Below is a small trained network, with its code and all its weights. Each question gives an input and a class and asks what happens when units are switched off, that is, made to give their printed mean instead of their output.

import numpy as np


def w(rows, s, z=0):
    codes = np.array(rows[::2]) - 128.0
    scale = np.full(codes.shape[1], s)
    scale[-1] = z or s
    return codes * scale


def f(y):
    return y / 2 * (1 + np.tanh(0.7978845608 * (y + 0.044715 * y**3)))


def log_softmax(a):
    a = a - a.max(-1, keepdims=True)
    return a - np.log(np.exp(a).sum(-1, keepdims=True))


def net(x, mask):
    res = np.array(x, float).reshape(1, 5) / 4 @ E
    y = f(res @ A[0][:, :-1].T + A[0][:, -1])
    res = res + np.where(mask, y, B[0][:, -1]) @ B[0][:, :-1]
    return log_softmax(res[-1] @ U[:, :-1].T + U[:, -1])


A, B = {}, {}
E = w([
[134,195,113,109],'x0',
[127,100,211,126],'x1',
[117,171,98,153],'x2',
[219,109,83,142],'x3',
[159,2,193,166],'x4',
],0.0069)
A[0] = w([
[100,151,98,96,47],'neuron 1',
[163,94,126,174,53],'neuron 2',
[131,125,223,196,250],'neuron 3',
[47,117,159,117,153],'neuron 4',
[137,132,17,111,228],'neuron 5',
[151,170,115,164,163],'neuron 6',
[83,166,45,144,183],'neuron 7',
[165,82,150,12,168],'neuron 8',
[203,122,104,77,88],'neuron 9',
[143,84,114,153,6],'neuron 10',
[63,207,72,56,245],'neuron 11',
[176,158,147,128,6],'neuron 12',
[84,148,139,127,197],'neuron 13',
[75,27,183,172,238],'neuron 14',
[126,116,193,87,93],'neuron 15',
[232,95,77,158,155],'neuron 16',
[212,93,122,128,117],'neuron 17',
[116,193,141,95,250],'neuron 18',
[98,90,117,157,61],'neuron 19',
],0.011,0.0025)
B[0] = w([
[136,160,204,93,143],'neuron 1',
[141,205,108,37,144],'neuron 2',
[204,138,58,96,201],'neuron 3',
[156,212,181,138,164],'neuron 4',
[191,103,202,80,207],'neuron 5',
[163,96,150,71,152],'neuron 6',
[168,96,165,162,202],'neuron 7',
[155,129,47,188,155],'neuron 8',
[88,188,177,183,145],'neuron 9',
[130,188,113,76,132],'neuron 10',
[220,127,129,127,254],'neuron 11',
[90,112,164,119,118],'neuron 12',
[174,165,160,181,156],'neuron 13',
[205,144,159,158,238],'neuron 14',
[163,142,90,65,149],'neuron 15',
[137,206,185,105,192],'neuron 16',
[150,220,135,155,164],'neuron 17',
[255,52,120,164,193],'neuron 18',
[155,163,203,76,130],'neuron 19',
],0.0064,0.0075)
U = w([
[162,138,189,211,144],'0',
[106,193,245,180,250],'1',
[163,93,53,252,216],'2',
[136,65,174,93,245],'3',
[114,103,157,98,250],'4',
[37,83,135,164,6],'5',
[1,147,169,58,6],'6',
],0.008,0.0025)

Each question gives the input, the list of numbers given to net, and the class t.
The units are the neurons (one row each of A and B). Each row of codes is followed by its name. A weight is (code - 128) times the scale printed after its matrix; where a second scale follows, it is the last column's (A, B and U).
mask holds one flag per neuron, in row order. A switched-off neuron (its flag False) gives its mean, the last column of its row in B, instead of its output. The means were averaged over made-up inputs and are rounded, as every weight is.
A unit's drop is (log p(t) with every unit on - log p(t) with that unit switched off) / (log p(t) with every unit on - log p(t) with every unit switched off).
The circuit of an input: a set's keep is (log p(t) with only the set's units on - log p(t) with every unit switched off) / (log p(t) with every unit on - log p(t) with every unit switched off). Starting from the 12 units with the biggest drops (on a tie, the unit counted first), units are removed one at a time, each time the one whose removal leaves the highest keep (on an exact tie, the one counted first), for as long as the keep stays at least 0.8.
circuit, biggest first: the units of the circuit, biggest drop first
unit that matters most: the unit with the biggest drop
top k neurons: the k neurons with the biggest drops, biggest first
drop of u: that unit's drop, to one decimal
input [-1,4,-7,0,-1], class 2: circuit, biggest first	(neuron 8; neuron 5; neuron 16)
input [-7,-1,2,7,4], class 1: circuit, biggest first	(neuron 16; neuron 17; neuron 18)
input [-2,-1,3,8,-4], class 1: circuit, biggest first	(neuron 16; neuron 9; neuron 3)
input [1,7,-8,8,6], class 1: circuit, biggest first	(neuron 16; neuron 17)
input [-2,-3,2,7,-4], class 1: top 3 neurons	(neuron 16; neuron 9; neuron 3)
input [2,-6,5,5,-5], class 3: circuit, biggest first	(neuron 5; neuron 6)
input [-6,4,-8,-4,-2], class 2: unit that matters most	neuron 8
input [2,-7,7,8,-5], class 1: top 3 neurons	(neuron 16; neuron 9; neuron 5)
input [7,-2,-7,-5,2], class 2: drop of neuron 16	0.3
input [2,4,7,8,2], class 1: drop of neuron 16	0.4
input [3,-2,4,8,5], class 1: drop of neuron 16	0.3
input [3,5,2,8,2], class 1: drop of neuron 9	0.2
